Below is a small trained network, with its code and all its weights. Each question gives an input and a class and asks what happens when units are switched off, that is, made to give their printed mean instead of their output.

import numpy as np


def w(rows, s, z=0):
    codes = np.array(rows[::2]) - 128.0
    scale = np.full(codes.shape[1], s)
    scale[-1] = z or s
    return codes * scale


def f(y):
    return np.maximum(y, 0)


def log_softmax(a):
    a = a - a.max(-1, keepdims=True)
    return a - np.log(np.exp(a).sum(-1, keepdims=True))


def net(x, mask):
    res = np.array(x, float).reshape(1, 4) / 4 @ E
    y = f(res @ A[0][:, :-1].T + A[0][:, -1])
    res = res + np.where(mask, y, B[0][:, -1]) @ B[0][:, :-1]
    return log_softmax(res[-1] @ U[:, :-1].T + U[:, -1])


A, B = {}, {}
E = w([
[134,159,118,178,75,134,70,30,231],'x0',
[113,138,20,111,113,135,114,210,203],'x1',
[238,51,148,147,153,156,158,143,164],'x2',
[60,78,147,105,89,48,249,110,174],'x3',
],0.011)
A[0] = w([
[159,157,160,210,149,132,68,109,118,175],'n1',
[127,146,140,29,105,77,42,151,84,156],'n2',
[156,47,177,173,69,162,202,103,132,235],'n3',
[67,101,204,174,72,67,168,56,125,148],'n4',
[189,190,173,199,137,218,80,144,156,197],'n5',
[117,207,92,92,38,78,112,114,112,150],'n6',
[166,137,148,154,100,178,132,102,85,103],'n7',
[130,125,100,55,142,155,193,203,169,222],'n8',
[173,10,95,102,120,94,171,234,153,225],'n9',
[107,121,114,21,206,57,109,137,63,175],'n10',
[185,140,67,69,167,148,70,255,105,232],'n11',
[51,68,78,92,99,90,131,187,79,113],'n12',
[77,101,181,88,95,90,193,201,73,251],'n13',
],0.0085,0.0033)
B[0] = w([
[141,207,21,225,253,220,202,147,61,199],'n1',
[115,173,147,28,134,184,106,144,113,181],'n2',
[132,142,207,255,224,115,62,79,150,212],'n3',
[138,215,223,157,80,73,164,92,74,237],'n4',
[121,178,37,175,173,196,41,157,69,227],'n5',
[136,197,103,83,13,189,233,119,149,198],'n6',
[181,184,71,116,152,225,202,117,148,166],'n7',
[86,13,145,161,149,95,126,119,179,215],'n8',
[150,30,147,192,171,53,87,179,146,238],'n9',
[94,126,169,86,203,75,144,134,53,207],'n10',
[93,122,97,99,145,107,22,126,138,252],'n11',
[94,81,108,119,132,99,122,56,88,205],'n12',
[59,127,132,136,227,14,229,149,93,241],'n13',
],0.0065,0.012)
U = w([
[151,78,138,110,141,115,63,168,150,4],'0',
[92,153,132,77,123,140,140,139,94,158],'1',
[193,144,202,134,128,97,147,104,151,106],'2',
[153,174,80,113,56,125,167,104,170,136],'3',
[168,124,73,169,168,184,130,143,67,128],'4',
[133,47,128,153,161,100,148,167,133,137],'5',
[185,138,143,128,105,152,150,178,159,49],'6',
[145,93,93,160,119,130,59,167,247,185],'7',
],0.014,0.0026)

Each question gives the input, the list of numbers given to net, and the class t.
The units are the neurons (one row each of A and B). Each row of codes is followed by its name. A weight is (code - 128) times the scale printed after its matrix; where a second scale follows, it is the last column's (A, B and U).
mask holds one flag per neuron, in row order. A switched-off neuron (its flag False) gives its mean, the last column of its row in B, instead of its output. The means were averaged over made-up inputs and are rounded, as every weight is.
A unit's drop is (log p(t) with every unit on - log p(t) with that unit switched off) / (log p(t) with every unit on - log p(t) with every unit switched off).
The circuit of an input: a set's keep is (log p(t) with only the set's units on - log p(t) with every unit switched off) / (log p(t) with every unit on - log p(t) with every unit switched off). Starting from the 12 units with the biggest drops (on a tie, the unit counted first), units are removed one at a time, each time the one whose removal leaves the highest keep (on an exact tie, the one counted first), for as long as the keep stays at least 0.8.
circuit, biggest first: the units of the circuit, biggest drop first
unit that matters most: the unit with the biggest drop
k most important neurons: the k neurons with the biggest drops, biggest first
drop of u: that unit's drop, to one decimal
input [1,2,4,1], class 7: circuit, biggest first	[n13; n10]
input [-1,-8,-4,5], class 2: unit that matters most	n4
input [-3,3,-1,-2], class 0: circuit, biggest first	[n11; n1]
input [3,8,-3,6], class 3: 3 most important neurons	[n6; n3; n11]
input [1,-3,0,0], class 2: circuit, biggest first	[n5; n11]
input [8,4,3,-2], class 4: circuit, biggest first	[n1; n5]
input [-4,-5,-2,-2], class 1: circuit, biggest first	[n5; n9]
input [0,7,-4,2], class 7: 2 most important neurons	[n4; n8]
input [-5,4,-4,-1], class 5: 3 most important neurons	[n8; n4; n13]
input [1,-5,-2,1], class 2: 2 most important neurons	[n5; n4]
input [8,-8,8,1], class 4: 2 most important neurons	[n1; n5]
input [8,-1,-2,-3], class 4: 2 most important neurons	[n1; n5]
input [-4,-8,8,3], class 2: 2 most important neurons	[n3; n4]
input [8,4,1,3], class 3: unit that matters most	n9
input [6,4,-3,-4], class 4: 2 most important neurons	[n5; n1]
input [5,5,-8,-4], class 3: drop of n6	0.5
input [-6,4,-1,-2], class 5: drop of n13	0.1
input [-5,3,-6,-4], class 1: drop of n8	0.0
